Below is a small trained network, with its code and all its weights. Each question gives an input and a class and asks what happens when units are switched off, that is, made to give their printed mean instead of their output.

import numpy as np


def w(rows, s, z=0):
    codes = np.array(rows[::2]) - 128.0
    scale = np.full(codes.shape[1], s)
    scale[-1] = z or s
    return codes * scale


def f(y):
    return np.maximum(y, 0)


def log_softmax(a):
    a = a - a.max(-1, keepdims=True)
    return a - np.log(np.exp(a).sum(-1, keepdims=True))


def net(x, mask):
    res = np.array(x, float).reshape(1, 3) / 4 @ E
    y = f(res @ A[0][:, :-1].T + A[0][:, -1])
    res = res + np.where(mask, y, B[0][:, -1]) @ B[0][:, :-1]
    return log_softmax(res[-1] @ U[:, :-1].T + U[:, -1])


A, B = {}, {}
E = w([
[148,121,12,167,206,218,113],'x0',
[248,165,74,88,87,74,142],'x1',
[112,231,142,211,141,88,124],'x2',
],0.012)
A[0] = w([
[173,232,115,200,110,88,155,2],'n0',
[162,192,106,171,120,86,115,18],'n1',
[107,162,58,211,194,170,119,69],'n2',
[183,77,87,98,89,112,147,96],'n3',
[182,163,122,146,105,116,107,70],'n4',
[26,23,140,96,121,178,125,214],'n5',
[180,95,3,108,149,176,120,110],'n6',
[66,174,248,180,104,83,117,181],'n7',
[31,190,143,225,117,148,133,90],'n8',
[152,93,208,72,71,73,143,252],'n9',
[174,93,111,93,100,134,125,88],'n10',
],0.018,0.0061)
B[0] = w([
[95,156,193,114,87,200,153,200],'n0',
[105,150,132,59,126,157,160,176],'n1',
[89,82,62,120,153,178,80,230],'n2',
[160,97,94,114,168,85,100,190],'n3',
[85,128,157,146,68,127,162,168],'n4',
[74,188,187,91,74,197,178,238],'n5',
[149,110,83,179,107,115,254,243],'n6',
[148,221,137,182,192,26,167,251],'n7',
[180,80,93,151,186,107,84,219],'n8',
[168,95,186,97,104,88,45,249],'n9',
[132,102,113,161,119,91,91,172],'n10',
],0.028,0.024)
U = w([
[106,189,254,48,87,122,135,84],'0',
[187,120,96,194,174,51,202,235],'1',
[47,117,115,95,107,231,196,204],'2',
[98,77,49,161,227,173,50,2],'3',
[205,39,146,83,88,60,93,36],'4',
],0.009,0.0021)

Each question gives the input, the list of numbers given to net, and the class t.
The units are the neurons (one row each of A and B). Each row of codes is followed by its name. A weight is (code - 128) times the scale printed after its matrix; where a second scale follows, it is the last column's (A, B and U).
mask holds one flag per neuron, in row order. A switched-off neuron (its flag False) gives its mean, the last column of its row in B, instead of its output. The means were averaged over made-up inputs and are rounded, as every weight is.
A unit's drop is (log p(t) with every unit on - log p(t) with that unit switched off) / (log p(t) with every unit on - log p(t) with every unit switched off).
The circuit of an input: a set's keep is (log p(t) with only the set's units on - log p(t) with every unit switched off) / (log p(t) with every unit on - log p(t) with every unit switched off). Starting from all 11 units, units are removed one at a time, each time the one whose removal leaves the highest keep (on an exact tie, the one counted first), for as long as the keep stays at least 0.8.
units of the circuit, in order: the units of the circuit, biggest drop first
top k neurons: the k neurons with the biggest drops, biggest first
drop when u is switched off: that unit's drop, to one decimal
input [0,7,5], class 0: top 2 neurons : [n2, n6]
input [-8,-5,4], class 1: units of the circuit, in order : [n7]
input [0,2,0], class 4: units of the circuit, in order : [n7, n5]
input [6,5,1], class 2: top 3 neurons : [n7, n8, n2]
input [1,-2,6], class 3: top 2 neurons : [n6, n2]
input [-8,1,-7], class 4: top 3 neurons : [n9, n0, n3]
input [1,-2,7], class 3: top 2 neurons : [n6, n2]
input [1,8,6], class 2: top 2 neurons : [n9, n7]
input [0,8,-4], class 4: top 2 neurons : [n7, n9]
input [-2,1,-6], class 4: top 2 neurons : [n0, n3]
input [5,-5,1], class 3: top 3 neurons : [n8, n2, n0]
input [6,-8,1], class 3: top 3 neurons : [n8, n2, n0]
input [-8,1,5], class 0: top 3 neurons : [n0, n6, n9]
input [2,-1,8], class 3: top neuron : [n8]
input [1,2,4], class 2: top 2 neurons : [n9, n7]
input [1,-7,-4], class 2: drop when n9 is switched off : 2.5
input [4,-6,-2], class 2: drop when n5 is switched off : 0.8
input [8,-8,8], class 3: drop when n9 is switched off : 0.0
